Here is a tiny trained network, its code and every weight. The questions are about switching its units off for an input and a class, where a switched-off unit gives its printed mean instead of its output.

import numpy as np


def w(rows, s, z=0):
    codes = np.array(rows[::2]) - 128.0
    scale = np.full(codes.shape[1], s)
    scale[-1] = z or s
    return codes * scale


def norm(h):
    return h / np.sqrt((h * h).mean(-1, keepdims=True) + 1e-5)


def f(y):
    return np.maximum(y, 0)


def log_softmax(a):
    a = a - a.max(-1, keepdims=True)
    return a - np.log(np.exp(a).sum(-1, keepdims=True))


def net(x, mask):
    res = np.array(x, float).reshape(1, 2) / 4 @ E
    u = 0
    for l in range(3):
        y = f(norm(res) @ A[l][:, :-1].T + A[l][:, -1])
        res = res + np.where(mask[u : u + 4], y, B[l][:, -1]) @ B[l][:, :-1]
        u += 4
    return log_softmax(norm(res)[-1] @ U[:, :-1].T + U[:, -1])


A, B = {}, {}
E = w([
[209,253,190,65,190,238,71,155,73],'x0',
[59,85,236,176,191,129,221,32,57],'x1',
],0.0074)
A[0] = w([
[102,131,123,147,3,118,123,135,194,113],'0.n0',
[133,33,26,149,107,104,54,149,166,2],'0.n1',
[117,198,130,104,132,167,97,193,175,32],'0.n2',
[98,117,172,98,94,68,166,116,153,107],'0.n3',
],0.0079,0.002)
B[0] = w([
[104,143,233,157,129,162,169,33,103,226],'0.n0',
[179,255,188,135,124,92,97,24,86,255],'0.n1',
[254,108,86,154,131,174,160,177,181,219],'0.n2',
[57,200,87,181,125,101,157,230,126,194],'0.n3',
],0.0078,0.0065)
A[1] = w([
[52,9,247,180,70,30,204,165,58,214],'1.n0',
[133,138,172,117,222,214,133,101,1,86],'1.n1',
[44,135,28,210,139,153,183,106,155,91],'1.n2',
[152,191,54,201,33,161,112,110,133,254],'1.n3',
],0.005,0.00076)
B[1] = w([
[201,135,133,110,199,144,128,186,156,253],'1.n0',
[116,118,95,78,1,2,45,91,154,220],'1.n1',
[65,58,114,83,74,156,103,223,76,180],'1.n2',
[79,122,96,59,138,129,92,182,141,202],'1.n3',
],0.0093,0.0065)
A[2] = w([
[129,171,184,134,42,100,100,53,117,132],'2.n0',
[70,107,98,126,167,132,92,184,104,135],'2.n1',
[103,190,89,38,125,55,145,3,121,248],'2.n2',
[35,91,153,163,133,115,176,184,124,92],'2.n3',
],0.011,0.0017)
B[2] = w([
[18,156,140,169,179,63,93,57,162,252],'2.n0',
[80,143,119,255,52,101,205,97,134,163],'2.n1',
[2,168,109,174,147,199,133,43,50,252],'2.n2',
[198,70,125,89,144,143,171,112,131,194],'2.n3',
],0.009,0.013)
U = w([
[23,187,169,186,153,100,44,27,113,252],'0',
[255,136,142,41,141,172,22,200,139,39],'1',
[153,53,168,166,147,91,189,152,117,60],'2',
],0.0098,0.0021)

Each question gives the input, the list of numbers given to net, and the class t.
The units are the neurons (one row each of A and B). Each row of codes is followed by its name. A weight is (code - 128) times the scale printed after its matrix; where a second scale follows, it is the last column's (A, B and U).
mask holds one flag per neuron, layer by layer. A switched-off neuron (its flag False) gives its mean, the last column of its row in B, instead of its output. The means were averaged over made-up inputs and are rounded, as every weight is.
A unit's drop is (log p(t) with every unit on - log p(t) with that unit switched off) / (log p(t) with every unit on - log p(t) with every unit switched off).
top k neurons: the k neurons with the biggest drops, biggest first
k most important neurons of layer l: the k neurons of layer l with the biggest drops, biggest first
drop when u is switched off: that unit's drop, to one decimal
input [1,-8], class 1: top 2 neurons : (0.n2; 1.n1)
input [0,8], class 2: top 3 neurons : (0.n1; 1.n0; 0.n0)
input [1,0], class 1: top neuron : (2.n0)
input [-5,1], class 2: 3 most important neurons of layer 1 : (1.n1; 1.n0; 1.n2)
input [3,0], class 1: top 3 neurons : (0.n2; 0.n0; 0.n1)
input [-6,1], class 2: top 4 neurons : (0.n3; 1.n1; 1.n0; 1.n2)
input [1,-6], class 1: top 4 neurons : (0.n2; 1.n1; 2.n2; 2.n0)
input [-1,7], class 2: drop when 0.n1 is switched off : 1.1
input [5,-1], class 1: drop when 0.n2 is switched off : 0.7
input [1,-1], class 1: drop when 0.n2 is switched off : 0.1
input [-5,4], class 2: drop when 1.n1 is switched off : 0.0
